Each row is followed by roughly how far along a hidden order it lies, from 0 to 9. A new part has a new order.
(in the rows, 100 means zero)
[ 95  92 103 100 105 100 121  57  96 106  96 100 100  74  87  96 115 112
  90  90 102]	5
[ 92  99 101 102  94 103 144  89  97 111  95 100 103  73  98 100  92 100
  99  98  99]	2
[ 94  92 103  97 108 101 101  56  95  97 100 100 100  98  87  98 117 110
  90  92  99]	8
[125  98  99 104 102 106  81 122  74  97  89  99  93  73 104  92  99 110
 103  91  97]	3
[ 95  97 102 100 101 103 121  79  95 102  98 100 102  95  88 100 102 104
  96  96  99]	5
[123  85 102 104 116 101  78  41  69 106  86  98  87   9  95  81 136 137
  87  77 104]	3
[107  90 101 104 106 102  66 106  88 109  88  99  91  19  76  89 115 120
  97  83 107]	7
[ 96  93 103  97 107  99 105  60  96  98 100 100 100 106  84  99 116 109
  92  91  99]	8
[ 95  96 103  98 107 101 104  59  94  95 101 100  99 114  85  99 115 107
  90  93  98]	8
[131  90 101 103 111 104  79  62  66 100  86  98  89  44 108  84 121 133
  91  81  97]	1
[118  94  99 104 104 106  79 114  78 101  90  99  91  53  96  90 104 113
 100  88 100]	4
[ 95  94 103 100 104  99 121  59  95 106  95 100 101  80  86  97 111 112
  92  94 102]	5
[ 99  97 102  98 106 102  94  74  96  94 101 100 102 123  84 101 111 105
  93  94  97]	8
[ 89  96 102 102  98 101 131  76  95 111  94 100 102  76  90  97 102 107
  96  96 100]	2
[108  90 101 104 107 101  68  98  89 110  88  99  91  22  76  88 118 119
  97  83 108]	7
[132  91 100 103 112 104  78  59  65 100  86  97  89  42 114  85 118 131
  92  82  98]	1
[125  92 100 104 109 105  75  89  75 102  88  98  91  48 100  88 116 122
  95  84 100]	3
[ 94  99 101 100  99 104 123  91  96 101  98 100 103 105  92 101  97  99
  99  98  97]	5
[ 91  96 102 102  97 101 140  77  96 114  94 100 102  54  96  97  98 110
  96  97 101]	1
[127  99  99 104 100 108  83 126  72  95  90  99  93  81 109  92  97 109
 104  92  94]	2
[119  97  99 105 102 108  83 133  79 100  89  99  94  70  96  93  99 107
 104  90  97]	4
[ 96  97 101  99 100 103 121  88  97 100 103 100 103 107  88 100 102 101
  97  97  97]	5
[134  96  99 104 108 106  75  94  66  94  88  98  90  71 118  89 106 121
  98  87  93]	1
[ 97  99 101 100 100 105 115  94  96  99  99 101 102 113  92 101  98  97
  98  98  96]	6
[ 97  93 103  96 110 100  88  62  93  90 101 100  99 127  75 100 118 108
  90  92  97]	9
[141 101  98 104 105 108  70 107  61  91  88  98  91  93 128  89  96 115
 102  92  88]	0

New part:
[139  54 100  87 121 104  73  75 100  53  47 108  99  84  18 118 105  51
 142]	2
[ 85  69  71  79 113 122  97 103 104 134  93 101 124 138 154 123 112  49
 123]	7
[106  94 112  92 128 130  86  96  55  43  65  98 124 116 126 101 106  87
 140]	3
[ 91  80  90  78 104  68  86 185  96 174 120  94 147 114 103 110 120  75
  89]	4
[103  43  51 103 100 143  69  41 136 102  57 122  83  83  87 113 117  93
 128]	9
[ 86 107  58  89 119 136  35  61 117  80  63 111  58  94 125  79 102 102
 131]	9
[132 116 116  73 141 121 103 156  78  49  68 113 157 135 111 102 114  75
 125]	1
[123  83  68 101  98  94  96  74 140  66  33  86  62 116 149 151 124  50
 141]	6
[103 117  52  75 109  83  68 128 162 144  70 109  43 101 116 129 122  94
 119]	7
[146  59  53 103 113  81  85 153 126 124  49 101 152  96 105 179 182  26
 114]	6
[110  92 131 101 102  88 120 115  68  48  67  74 121 122 108 114  89  57
 126]	0
[105  73  67  41 138  99  57 174 106 141  81 119 127 121  76 121  95  48
 132]	4
[128  97 114 125 110  97  54  91  62  41  54  77  95  79 116  88 112  78
 133]	3
[140 115  96  99 130 104  43 118  89  23  29 104  83  81  92  85 111  81
 144]	3
[106  96  63  90 127  85  67 200 136  97  36  92 129 107 139  84 158  64
 134]	5
[102  79  70 127  79  85 106  90 127  88  63  81  75  89 127 124 136  80
 123]	7
[126 146 102  92 122  65  55 116 108  49  52  86  28  87  95 108  99 105
 119]	2
[162 102  59 112 122 135  80 101 114   0  18 119 124  84  95 122 156  75
 138]	5
[128  85  52 111 121 106  35 161 114  80  33 109  98  64  97  77 153  93
 124]	8
[122 104  97  65 126  88  79 134 126  64  54 115  55 105  50 104  83  91
 138]	2
[113  45 111 100  85 101 120  68 123 104  78 115 101 104  63 139 107  56
 119]	4
[160 130  93 110 125  49  79 171  79  38  28  80 107 101 125 140 145  62
 136]	0
[ 87  66  73  92 129 155  85 132  82 103 101 123 170 113 110  70 121  81
 117]	7
[102  54  64  96 124 110  65 199  94 130  80 106 159  90 101  80 155  75
 107]	7
[105  47  53 118  95 125  75  94 120  70  39 107 112  79 103  99 148  76
 137]	9
[136  77  58  46 141  98  62 124 140  95  34 128  69 117  63 153 111  42
 146]	4
[164 138  88 106 129  58  50 189 102  57  27  92  87  74 105 115 160  89
 113]	2
[130  78  70  92 120  67  62 186 120  90  35 107  77  65  43  95 141  77
 124]	4
[153  51  53 107 113 106 108 113 140 100  52 122 154 101  80 180 165  43
 118]	5
[132 139 126 102 135 108  77 111  48  51  81  96 120  98 113  96 107  98
 108]	1
[113 125 119  95 127  83  69 140  46 109 103  81 122 105 134 101  99  83
 115]	2
[111 128 114  79 140 105  59 138  55  86 111 103 120 105 112  77 106  96
 108]	2
[118 109  69  90 118 105  51  35 126 108  86 109  25  78  80 130  90  99
 105]	6
[ 79  73  84  98  98 108  67  48  92 114  89  84  64 110 144 118  89  70
 125]	7
